Known rows, with every step that occurs
podo vefat: [1.172, -1.180, -0.814, -1.935, 3.122, 0.294, -1.783, -1.257, 0.895, -0.302, 0.544, -0.140, 0.482, -0.771, -0.710, -5.145, 0.408, -3.538, -1.320, 0.016, -2.776, 2.012, 2.280, -1.709, 0.683, -0.969, 0.086]
siledum vefat: [2.484, 0.252, -0.434, -2.098, 3.780, 0.461, -2.773, 0.378, -0.472, 0.760, 0.964, 0.907, 0.455, -0.693, -1.292, -5.559, -0.095, -3.537, -0.419, 0.330, -3.050, 1.942, 1.858, 0.435, 1.537, -1.185, -1.553]
vefat ditu podo bizo ribapon: [-0.479, -2.962, 1.632, -2.302, 0.852, -0.326, 0.341, 2.510, 4.019, 0.767, -0.755, -3.378, 3.374, 0.428, 0.100, -2.606, -2.685, -4.443, 0.333, -1.208, 0.322, 2.251, -0.798, 0.822, -0.402, -2.126, 2.003]
dena ribapon bizo podo: [4.198, 0.928, 4.749, -5.077, 2.049, -2.005, -0.686, 0.837, 0.425, -0.732, 0.316, -0.803, -0.791, -0.852, -0.125, -7.627, 0.277, -1.414, -0.328, 1.031, -1.776, 1.725, 0.595, 1.814, 1.599, 0.102, 1.165]
dena ditu: [0.827, -0.539, 1.203, 0.679, 3.134, 0.418, 0.929, -2.983, 1.278, 0.979, -0.971, -0.089, -1.833, -0.905, -0.435, -6.577, 1.273, -0.580, -2.586, -0.263, -1.399, 3.891, 1.745, 0.091, 1.264, 1.591, -0.936]
podo vefat ditu: [-0.130, -2.806, 0.401, -0.655, 3.708, 1.036, -1.471, -0.807, 2.197, 0.497, -0.655, -0.657, 0.850, -1.282, -1.200, -3.412, -0.362, -5.350, -1.737, -0.220, -3.144, 1.655, 1.725, -3.008, 1.166, 0.778, 1.336]
vefat ditu podo bizo dena: [-1.209, -0.203, 0.517, -1.627, 0.173, -0.733, 0.483, 1.849, 1.698, 1.578, 0.750, -3.546, -0.060, 0.427, 1.005, -2.189, 0.712, -3.657, 0.218, -1.732, -0.528, 1.858, 0.190, 0.246, 1.746, -4.624, 2.640]
siledum dena bizo vefat ditu podo: [2.054, 0.267, 0.800, -2.437, 0.951, -1.264, -0.901, 1.096, 2.039, 1.346, 0.454, -0.636, 1.814, 0.091, 0.332, -2.213, 2.246, -2.443, 1.732, 0.699, -1.927, 0.932, -0.392, -2.036, -3.076, -2.241, 1.229]
ribapon dena: [-0.326, -0.212, 0.727, -1.602, 1.114, -0.799, -0.752, -1.244, -2.428, 1.817, 0.921, 0.633, -1.102, 0.035, 1.259, -8.287, 2.961, -1.149, -0.688, -0.291, -1.618, 2.924, 2.516, 1.778, -0.415, -3.255, -0.715]
podo bizo dena: [-0.751, 1.645, -0.039, -2.690, 0.801, -1.191, -1.181, -0.819, -0.183, 1.807, 1.119, -2.442, -1.846, 0.610, 0.074, -5.566, 1.061, -2.375, -0.014, -0.653, -0.473, 2.530, 2.340, 0.751, 3.370, -4.764, -0.227]
dena ribapon bizo vefat ditu podo: [3.023, -2.070, 2.775, -3.166, 2.772, -1.669, -0.564, 3.782, 1.659, 0.516, -0.785, 0.382, 2.231, -1.611, -0.611, -3.155, -0.558, -4.104, -0.897, -0.318, -3.457, 0.883, -0.853, -0.256, -1.352, -0.224, 1.701]
bizo dena siledum vefat ditu: [1.397, 0.390, 0.010, -0.879, 0.850, 0.185, -0.304, 0.097, 0.509, 2.322, -0.586, -0.463, -2.658, -2.987, -0.339, -2.987, -0.528, -5.685, -0.381, 0.022, -1.332, 2.746, 3.451, 1.396, 2.051, -2.053, -0.614]
podo bizo vefat: [0.263, 0.985, 0.412, -3.410, 3.223, -2.038, -2.509, -0.787, 1.457, 0.235, 1.422, -1.350, 0.808, -0.197, -1.853, -5.019, -1.276, -4.444, -0.921, 0.269, -1.478, 2.235, 1.261, -1.991, 0.750, -3.409, 0.315]
vefat ditu: [-0.109, -1.457, 1.614, 0.571, 2.833, 0.494, -0.185, -0.823, 1.221, 1.034, -0.499, -0.618, -0.419, -0.800, 0.311, -4.480, 0.715, -3.825, -1.763, -0.846, -1.448, 2.741, 1.038, -0.549, 0.824, -0.330, 1.189]
bizo ribapon dena ditu podo vefat: [0.535, -3.522, -0.601, -3.912, -0.096, -0.265, 1.165, 0.960, 1.734, 1.328, -1.930, -0.068, 2.607, -0.447, -0.098, -5.842, 0.172, -1.102, 0.045, 1.000, -2.657, 2.567, 2.974, 0.290, -1.258, 0.391, -0.946]
siledum dena ribapon: [3.201, 1.032, 0.561, -3.113, 0.735, 1.279, 0.549, -1.302, -1.380, 1.671, -0.678, -0.139, -0.654, 0.056, 1.582, -8.582, 3.127, -1.433, 0.400, -1.193, -1.395, 2.076, 3.142, 2.541, 0.047, -0.855, -3.983]
bizo ribapon dena: [0.429, -1.394, 0.459, -3.887, -0.207, -0.696, -0.388, 0.366, -1.353, 2.303, -0.836, 0.714, 0.835, 0.568, 1.417, -8.463, 1.026, -1.896, 0.563, 1.100, -1.162, 3.228, 3.391, 3.074, -0.540, -2.677, -1.880]
ribapon bizo vefat ditu: [0.855, -1.535, 2.642, -1.193, 3.526, -1.529, -2.762, 1.750, 1.383, 1.520, -0.115, 0.815, 0.761, -1.824, -2.087, -3.549, -1.632, -4.692, -1.791, 1.641, -4.105, 1.416, 0.250, -2.671, -0.027, 0.114, 2.754]
bizo podo: [3.207, 2.024, 1.493, -3.551, 1.411, -1.117, 0.086, -0.648, 0.774, -0.926, 0.992, -1.273, -0.597, -0.047, 1.356, -6.664, 1.506, -2.716, -0.246, 1.050, -0.881, 3.405, 1.456, 0.604, 1.866, -1.916, 2.102]
ribapon dena ditu podo: [0.014, -1.050, 0.870, -0.591, 0.567, -0.820, 1.889, -0.775, -0.387, 1.513, -0.264, 0.035, -0.607, -0.570, 1.183, -6.772, 3.434, 1.013, -0.992, -0.955, -1.756, 3.107, 1.183, 1.880, -1.690, -1.247, 0.264]
vefat ditu podo bizo dena siledum: [-0.980, -0.036, 1.276, -0.138, -0.876, -0.990, 1.796, 0.044, 2.333, 1.259, 0.940, -4.126, -2.437, -2.092, 1.362, -2.023, -0.175, -4.033, -0.307, -2.742, 1.443, 2.820, 0.190, 2.323, -0.013, -5.538, 3.235]

Rows
[0.273, -1.888, 1.118, -2.420, 1.025, -0.471, 1.345, 0.210, 3.807, 0.411, -1.037, -2.859, 1.829, 0.295, -1.092, -4.583, -2.069, -1.123, -0.530, -0.600, 0.317, 3.241, 0.193, 1.492, 0.041, -0.285, 0.125] => dena ditu podo bizo ribapon
[-0.679, 0.524, 0.666, -1.735, 1.318, -0.611, -1.544, -0.507, 1.394, 2.293, 0.451, -2.631, -2.421, -2.243, -1.884, -2.317, -2.485, -5.853, -0.145, -0.951, -0.685, 1.953, 2.353, 0.452, 2.900, -2.967, -0.128] => podo bizo dena siledum vefat ditu
[2.240, 1.216, 0.986, -1.632, 0.685, -1.355, -2.822, 1.157, -1.136, 2.195, 1.549, 0.333, -3.425, -3.169, -1.389, -4.574, -1.056, -2.748, 0.097, 1.083, -2.743, 1.551, 2.366, 3.005, 1.184, -3.094, 0.090] => ribapon bizo dena siledum vefat
[2.151, -1.495, 0.720, 0.442, 2.036, 0.231, 0.311, 1.314, 2.271, 0.170, 0.500, -0.679, -0.171, -3.059, -0.241, -1.929, -1.371, -5.025, -0.381, -1.831, -0.938, 2.326, -0.327, 1.801, -1.748, -2.094, 1.673] => dena siledum vefat ditu podo
[0.056, -0.292, 0.661, -1.685, 2.044, -0.911, -0.734, 0.472, 1.348, -0.342, 1.919, -2.952, 0.745, 0.462, 0.349, -4.059, 0.236, -1.966, -0.300, -2.519, -0.112, 2.067, -1.459, 1.135, -0.673, -4.792, 2.280] => ditu podo bizo
[2.927, -1.837, 4.676, -4.910, 3.294, -0.909, -1.448, 1.257, 2.626, -0.763, -1.104, -1.504, 0.878, -2.020, -1.796, -4.350, -1.459, -4.353, -1.023, 1.247, -3.896, 0.205, 0.905, -2.550, 2.365, 2.954, 2.195] => dena ribapon bizo podo vefat ditu
[0.894, -1.819, 0.892, 0.341, 1.749, 0.203, 0.865, 1.469, 1.748, 0.234, -0.009, -1.117, 0.799, -0.537, 1.687, -3.003, 1.363, -3.378, -0.943, -1.854, -1.152, 2.634, -0.762, 0.439, -1.049, -1.803, 2.954] => vefat ditu podo
[1.450, 1.129, 0.277, -4.998, -0.216, -1.216, 1.290, 1.524, 0.133, 0.831, 0.318, -3.022, -0.412, 0.873, 1.703, -5.302, 1.998, -1.646, 0.711, -2.362, 0.137, 1.960, 1.122, 3.070, 2.053, -5.134, -1.219] => ditu podo bizo dena ribapon
[2.143, 0.154, -0.695, -1.069, -0.298, -0.103, 0.889, 2.327, 1.188, 1.699, 0.146, -1.144, -1.561, -2.776, 1.044, -1.618, 0.137, -4.901, 0.477, -0.931, -1.252, 2.208, 1.525, 2.320, 0.396, -3.615, 1.036] => bizo dena siledum vefat ditu podo
[-0.311, -1.582, 1.524, -0.356, 1.718, -0.273, -1.261, -0.896, -0.740, 2.371, 0.030, 0.656, -1.665, -3.015, -0.820, -5.178, -0.476, -4.532, -0.535, -0.649, -1.926, 2.313, 2.687, 1.470, -0.802, -1.609, -0.718] => ribapon dena siledum vefat ditu
[-1.102, -1.676, 1.921, -0.244, 2.317, -0.566, -0.217, 0.859, 2.844, 0.274, 0.993, -3.324, 1.235, -0.008, -0.180, -2.260, -0.688, -3.762, -0.660, -2.752, -0.402, 1.591, -1.749, -0.486, -0.416, -2.993, 3.376] => vefat ditu podo bizo
[1.368, -1.916, 2.101, -1.222, 2.492, -1.970, -1.860, 3.968, 1.850, 0.703, 0.562, 0.370, 2.082, -1.834, -0.836, -2.155, -0.964, -4.192, -0.824, 0.487, -3.655, 1.115, -1.622, -1.626, -1.788, -1.507, 4.549] => ribapon bizo vefat ditu podo
[-2.209, -1.144, 1.787, -1.183, 0.929, -1.578, 0.605, -1.273, 0.461, 1.358, 0.464, -1.912, -0.393, 0.238, -0.585, -6.079, 1.379, 0.701, -0.660, -1.925, -0.734, 2.297, 0.177, 1.071, -0.891, -2.361, 0.620] => ribapon dena ditu podo bizo
[3.296, -0.844, 2.077, -3.773, 0.639, -0.669, -0.710, 4.097, 0.613, 1.845, -0.838, 0.504, 2.426, -1.241, 0.208, -4.085, 0.694, -3.599, 0.832, -0.050, -3.868, -0.075, 0.237, -0.088, -2.253, -0.467, 0.465] => siledum dena ribapon bizo vefat ditu podo
[-0.766, -1.432, 1.416, -3.278, -1.838, -2.047, 0.881, -0.028, 1.018, 1.047, 1.139, -2.675, 0.118, -0.958, 1.352, -5.819, -1.374, -2.146, 1.168, -1.696, 2.073, 2.881, 0.885, 4.914, -3.258, -5.977, 0.629] => ditu podo bizo ribapon dena siledum
[2.596, 0.983, 2.068, -4.983, 3.266, -1.980, -2.093, -2.325, 2.985, -1.683, 1.713, -1.715, -0.009, 0.107, -1.387, -4.188, 0.995, -1.739, 0.638, 2.221, -1.530, 1.369, 0.853, -2.519, 1.290, -0.639, 2.176] => dena bizo podo vefat
[-0.128, -1.003, 1.089, -3.476, 1.456, -0.769, -1.311, -0.114, 2.024, 0.768, 0.126, -2.425, 1.335, 0.686, -0.724, -5.974, -2.508, -3.371, -0.065, 0.029, 0.379, 2.728, 1.262, 1.439, 0.971, -2.139, -0.782] => podo bizo ribapon
[3.149, -0.208, 2.373, -4.323, 3.372, -1.911, -2.176, 1.235, -0.196, 0.699, -0.182, 1.575, 0.421, -1.504, -1.459, -6.653, -0.387, -2.871, -1.386, 0.959, -3.390, 1.508, 1.265, 0.195, 0.191, -0.352, -1.117] => dena ribapon bizo vefat
[1.204, -0.015, 1.388, -0.722, 0.225, -1.415, 0.562, 1.858, 0.329, 2.097, -0.189, -0.552, -2.051, -1.128, 0.239, -4.313, 2.126, 1.180, -0.774, 0.177, -2.740, 2.191, 0.430, 1.736, 0.858, -1.174, 2.051] => ribapon bizo dena ditu podo
[2.491, 2.441, 0.195, -3.485, 1.864, -1.465, -2.454, -1.806, 0.343, 1.455, 1.316, 0.470, -0.019, 0.481, -0.745, -5.251, 2.619, -1.380, 1.150, 1.897, -1.846, 1.528, 1.887, -1.364, -1.667, -2.475, -1.445] => siledum dena bizo vefat
[-0.843, -3.102, 0.778, -4.971, 0.372, -0.958, -1.947, 4.294, 1.316, 2.048, -0.559, -1.677, 4.453, 0.645, -1.368, -3.500, -2.879, -4.517, 2.041, -0.060, -2.158, 0.783, 0.683, 0.853, -0.319, -2.544, -0.145] => siledum vefat ditu podo bizo ribapon dena
[3.317, -0.527, 3.655, -5.458, 1.045, 0.073, -1.644, 1.466, 1.426, 0.641, -1.135, -1.363, 1.220, -1.389, -1.198, -5.433, -0.033, -3.752, 0.703, 1.560, -4.399, -0.551, 2.146, -2.159, 1.314, 2.678, 1.200] => siledum dena ribapon bizo podo vefat ditu
[0.795, -0.800, 0.271, -2.768, -1.303, 0.418, 1.249, 0.366, 2.729, 1.599, -1.109, -3.091, 1.962, 0.530, -0.298, -5.408, -0.795, -0.460, 1.286, -0.564, -0.176, 2.313, 1.199, 1.653, -0.950, -0.555, -1.188] => siledum dena ditu podo bizo ribapon
[-1.672, -1.137, 1.370, -4.543, 0.063, -1.379, -1.481, -0.251, -0.169, 2.099, 0.403, -1.557, 1.243, 1.118, -0.175, -7.813, -1.030, -2.260, 0.750, 0.094, -0.159, 2.574, 2.457, 2.287, 0.244, -3.651, -1.400] => podo bizo ribapon dena
[4.731, 0.913, 2.634, -6.727, 0.616, -0.435, -1.980, 0.872, 0.169, 0.213, 0.136, -0.894, 0.411, -1.037, -0.786, -6.956, 0.600, -2.050, 1.215, 1.974, -4.112, -0.373, 2.478, -0.485, 0.809, 0.983, 0.322] => siledum dena ribapon bizo podo vefat
[-2.037, -2.979, 2.494, -1.935, -1.412, -1.483, 1.442, 0.511, 2.420, 1.517, -0.316, -2.948, 0.760, -1.353, 1.089, -4.062, -2.259, -3.904, 0.805, -1.883, 1.698, 2.745, 0.527, 3.344, -3.025, -4.038, 1.926] => vefat ditu podo bizo ribapon dena siledum
[3.062, 0.836, 0.359, -4.823, 2.032, -0.819, -1.192, -0.526, 1.799, -1.648, 0.911, -1.268, 0.566, -0.557, -0.284, -5.453, 0.449, -3.825, -0.255, 1.499, -2.389, 2.152, 2.317, -2.062, 1.995, -0.769, 2.309] => bizo podo vefat
[0.500, 2.147, -0.185, -2.867, 0.903, -1.138, -2.081, -0.960, 0.177, 1.834, 1.767, -2.237, -2.900, -1.817, -1.559, -4.406, -1.749, -4.155, 0.239, -0.607, -0.222, 2.286, 2.822, 1.923, 2.510, -4.818, -1.359] => podo bizo dena siledum vefat
[1.524, 1.676, -0.879, -2.971, -0.204, -1.432, -0.847, 1.434, 0.786, 1.040, 2.293, -2.716, -1.757, -1.688, -0.380, -2.783, -0.970, -3.457, 1.120, -1.659, -0.253, 1.968, 1.172, 3.096, 0.745, -6.450, 0.524] => ditu podo bizo dena siledum vefat
[1.924, -0.705, 1.468, -3.318, 2.555, -0.301, -0.789, -0.098, 3.169, -1.099, -0.304, -1.947, 1.054, -1.060, -0.681, -3.589, -0.379, -5.664, -0.914, 1.439, -2.636, 2.051, 1.826, -3.688, 2.255, 0.834, 3.329] => bizo podo vefat ditu
[2.121, 0.649, 2.396, -3.918, 1.702, -0.353, -1.709, -1.819, 3.069, -0.138, 0.378, -2.443, 0.614, 0.177, -1.085, -2.991, 1.397, -2.829, 1.539, 2.356, -2.425, 0.357, 1.507, -3.847, 0.437, 0.900, 2.127] => siledum dena bizo podo vefat ditu
[-0.711, 0.009, 2.441, -1.861, 2.131, -1.952, -1.838, -3.014, -1.211, 1.599, 1.558, 0.245, -1.643, 0.756, 0.084, -7.081, 3.549, 0.969, 0.277, 0.185, -0.908, 1.923, 0.874, 1.423, -1.294, -3.106, -0.716] => ribapon dena bizo
[1.385, -0.289, -1.755, -2.268, 0.530, -0.014, 1.540, 0.562, 1.733, 0.782, -0.733, -1.091, -0.421, -0.845, 0.232, -3.629, 2.144, -1.211, -0.966, 0.203, -2.837, 2.536, 2.797, -0.881, 1.806, -0.752, 0.342] => bizo dena ditu podo vefat
[1.822, -0.868, 1.552, -0.688, -0.032, -1.108, -1.290, 3.778, 0.636, 2.240, 0.858, -0.729, -1.639, -3.623, -0.467, -1.203, -1.143, -3.777, 0.464, -0.190, -2.789, 0.985, 0.068, 2.515, -0.161, -3.008, 2.866] => ribapon bizo dena siledum vefat ditu podo
[0.617, -2.239, 0.384, -2.732, -0.548, -0.909, 2.290, 0.962, 0.484, 1.805, -1.815, 0.163, 1.368, 0.117, 1.297, -7.102, 1.230, 0.230, 0.163, 0.461, -0.971, 3.698, 2.085, 2.892, -1.520, -0.564, -1.136] => bizo ribapon dena ditu podo
[2.727, 0.306, 2.550, -2.694, 0.996, 0.426, -1.572, 0.179, -1.699, 2.155, -0.142, 0.320, -1.077, -0.679, 0.044, -8.194, 1.741, -0.324, 0.296, -0.400, -2.954, 0.739, 1.708, 2.632, -0.591, -0.154, -2.166] => siledum dena ribapon bizo
[1.350, 1.421, 1.313, -1.305, 1.620, -0.329, -1.714, -2.735, -0.259, 1.437, 1.443, -0.555, -1.357, 0.602, 0.164, -6.128, 3.456, 0.635, 1.273, 0.226, -0.836, 1.489, 0.756, 0.950, -1.316, -1.930, -1.357] => siledum dena bizo
[-1.433, -1.844, 1.910, -1.428, 1.151, -1.324, -1.369, 0.596, 0.886, 1.491, 1.495, -2.041, 0.012, -2.103, -1.308, -2.757, -1.751, -4.363, 0.737, -2.454, -0.757, 1.037, -0.064, 1.549, -1.857, -4.167, 1.466] => ribapon dena siledum vefat ditu podo bizo
